M =
array([[-44, -47, -75,  29,  16, -22,  -3,   0,  62,  12],
       [ 73,  33,  69,   3, -53,   3,  22,  -8, -62,  10],
       [ 51,  16,  52,  -9, -26,  23,   9,   8, -56,  -5],
       [-16, -25,  -9, -24,  36,  46, -19,  33, -14, -28],
       [ 63,  21,  42,  25, -62, -21,  28, -18, -34,  25]])
Indices start at 1.
(1, 1) => -44
(1, 2) => -47
(3, 3) => 52
(2, 4) => 3
(3, 2) => 16
(2, 3) => 69
(2, 5) => -53
(5, 6) => -21
(1, 5) => 16
(4, 9) => -14
(5, 7) => 28
(2, 9) => -62
(4, 2) => -25
(1, 10) => 12
(5, 1) => 63
(1, 8) => 0
(4, 10) => -28
(3, 9) => -56
(4, 8) => 33
(5, 3) => 42
(3, 6) => 23
(3, 5) => -26

grid =
[[  0  -3 -16 -29 -45 -18  -4]
 [ -6  -2 -15 -18 -20 -23  -5]
 [ -9  -3   4  35  63  16   9]
 [ 18   2  12  25   2   6   5]
 [  5   0  -1  19  11  13  19]
 [ -1   5  31  43  35  14  21]
 [ 11   5  24  29  46  15  16]
 [ -3   9  25   9  12  -1  -4]
 [-11   0   2 -22 -59 -18  -9]
 [-17   0  21   5  12  -2  12]]
Rows and columns are counted from 1.
(1, 1): 0
(10, 5): 12
(1, 4): -29
(9, 3): 2
(7, 2): 5
(4, 7): 5
(3, 1): -9
(8, 5): 12
(4, 6): 6
(7, 7): 16
(5, 6): 13
(5, 4): 19
(1, 2): -3
(2, 2): -2
(7, 6): 15
(6, 2): 5
(5, 7): 19
(6, 3): 31
(10, 1): -17
(7, 3): 24
(4, 4): 25
(8, 6): -1
(2, 5): -20
(6, 1): -1
(1, 7): -4
(9, 2): 0
(3, 5): 63
(10, 4): 5

X =
[[ -6  12  34  19 -30   0   5   0  20 -18]
 [  5  -8 -30 -10  15  18  66   7 -11  -9]
 [-12  -3   0  -6  31  -4  37 -50   0  -1]
 [  0 -21   0   0 -26  20  37  14  22   0]
 [  0 -27   0   7   5 -16  37 -28  -4   0]
 [  0 -18  26   2 -16  -8  13   7  31  14]
 [  0   0   0  -9  20 -10  37   5  -8 -23]
 [-14 -26  -7   2  -2   1  44 -12  13  10]
 [  0 -24   0   0 -23  21  37  17  25   0]
 [  0 -33  -6   0  19  41  42 -28 -20  19]]
Indices start at 1.
row 1 col 1 -> -6
row 3 col 6 -> -4
row 1 col 4 -> 19
row 7 col 1 -> 0
row 8 col 8 -> -12
row 7 col 8 -> 5
row 9 col 2 -> -24
row 7 col 3 -> 0
row 8 col 9 -> 13
row 2 col 9 -> -11
row 10 col 8 -> -28
row 6 col 9 -> 31
row 9 col 4 -> 0
row 5 col 10 -> 0
row 8 col 6 -> 1
row 5 col 2 -> -27
row 5 col 4 -> 7
row 5 col 3 -> 0
row 8 col 4 -> 2
row 6 col 4 -> 2
row 6 col 7 -> 13
row 4 col 1 -> 0
row 10 col 1 -> 0
row 4 col 7 -> 37
row 8 col 2 -> -26
row 5 col 1 -> 0
row 9 col 9 -> 25
row 4 col 10 -> 0
row 10 col 4 -> 0
row 8 col 7 -> 44
row 2 col 6 -> 18
row 6 col 3 -> 26
row 6 col 6 -> -8

a = [[2.150, 7.087, 10.457, 11.154, 8.116, 2.128, -6.208], [7.896, -1.486, -10.443, -16.589, -18.521, -16.548, -11.865], [-16.283, -18.606, -17.028, -12.323, -6.028, -0.092, 4.308], [-1.582, 8.893, 17.360, 21.220, 20.571, 15.285, 6.816], [-12.616, -6.309, -0.310, 4.153, 5.913, 4.750, 1.408], [-6.705, -5.849, -2.518, 2.460, 7.410, 10.850, 11.227], [1.673, -2.064, -5.338, -6.755, -5.803, -2.066, 2.898], [3.785, 5.806, 4.822, 1.693, -2.334, -5.452, -6.765], [11.339, 8.303, 2.473, -5.802, -14.008, -20.231, -23.179], [21.134, 20.816, 15.660, 7.515, -2.144, -11.000, -16.718]]
Indices start at 1.
row 1 col 1	2.150
row 5 col 7	1.408
row 1 col 6	2.128
row 2 col 1	7.896
row 1 col 7	-6.208
row 1 col 4	11.154
row 2 col 2	-1.486
row 10 col 3	15.660
row 8 col 4	1.693
row 2 col 5	-18.521
row 9 col 3	2.473
row 6 col 2	-5.849
row 2 col 6	-16.548
row 9 col 1	11.339
row 5 col 5	5.913
row 3 col 1	-16.283
row 10 col 5	-2.144
row 6 col 3	-2.518
row 2 col 3	-10.443
row 3 col 4	-12.323
row 8 col 6	-5.452
row 4 col 5	20.571
row 8 col 5	-2.334
row 5 col 2	-6.309
row 3 col 2	-18.606
row 3 col 6	-0.092
row 7 col 3	-5.338
row 1 col 3	10.457
row 6 col 7	11.227
row 4 col 4	21.220
row 5 col 1	-12.616

x =
[[-25  36 -20  48  -4   0  51   7  41  59 -43 -10 -49 -24  70  47]
 [-25  36 -20  48  -4   0  51   8  41  59 -43 -11 -49 -24  70  47]
 [-28  18 -18  45  -5   9  56  -9  46  59 -43   3 -38 -24  64  55]
 [-21  49 -18  48  -4  -7  46  17  35  51 -43 -18 -53 -20  70  35]
 [-20  52 -17  48  -4  -7  46  19  33  47 -43 -20 -53 -20  70  31]
 [ -3  -2  -9 -27  -3 -55 -69   5  31 -36 -43 -20  31  33 -53 -51]
 [ -5 -33 -20 -44   5 -51 -79  -6  38 -32 -43 -15  53  21 -86 -42]]
Indices start at 1.
(1, 1)	-25
(2, 8)	8
(7, 8)	-6
(7, 4)	-44
(2, 15)	70
(6, 5)	-3
(1, 5)	-4
(5, 7)	46
(2, 10)	59
(4, 9)	35
(5, 15)	70
(2, 4)	48
(7, 9)	38
(7, 12)	-15
(7, 3)	-20
(4, 13)	-53
(3, 1)	-28
(3, 16)	55
(2, 12)	-11
(1, 13)	-49
(2, 1)	-25
(7, 13)	53
(5, 6)	-7
(5, 5)	-4
(1, 2)	36
(2, 16)	47
(3, 8)	-9
(1, 11)	-43
(1, 7)	51
(6, 14)	33
(3, 14)	-24
(3, 4)	45
(5, 16)	31
(4, 15)	70
(1, 6)	0
(3, 5)	-5
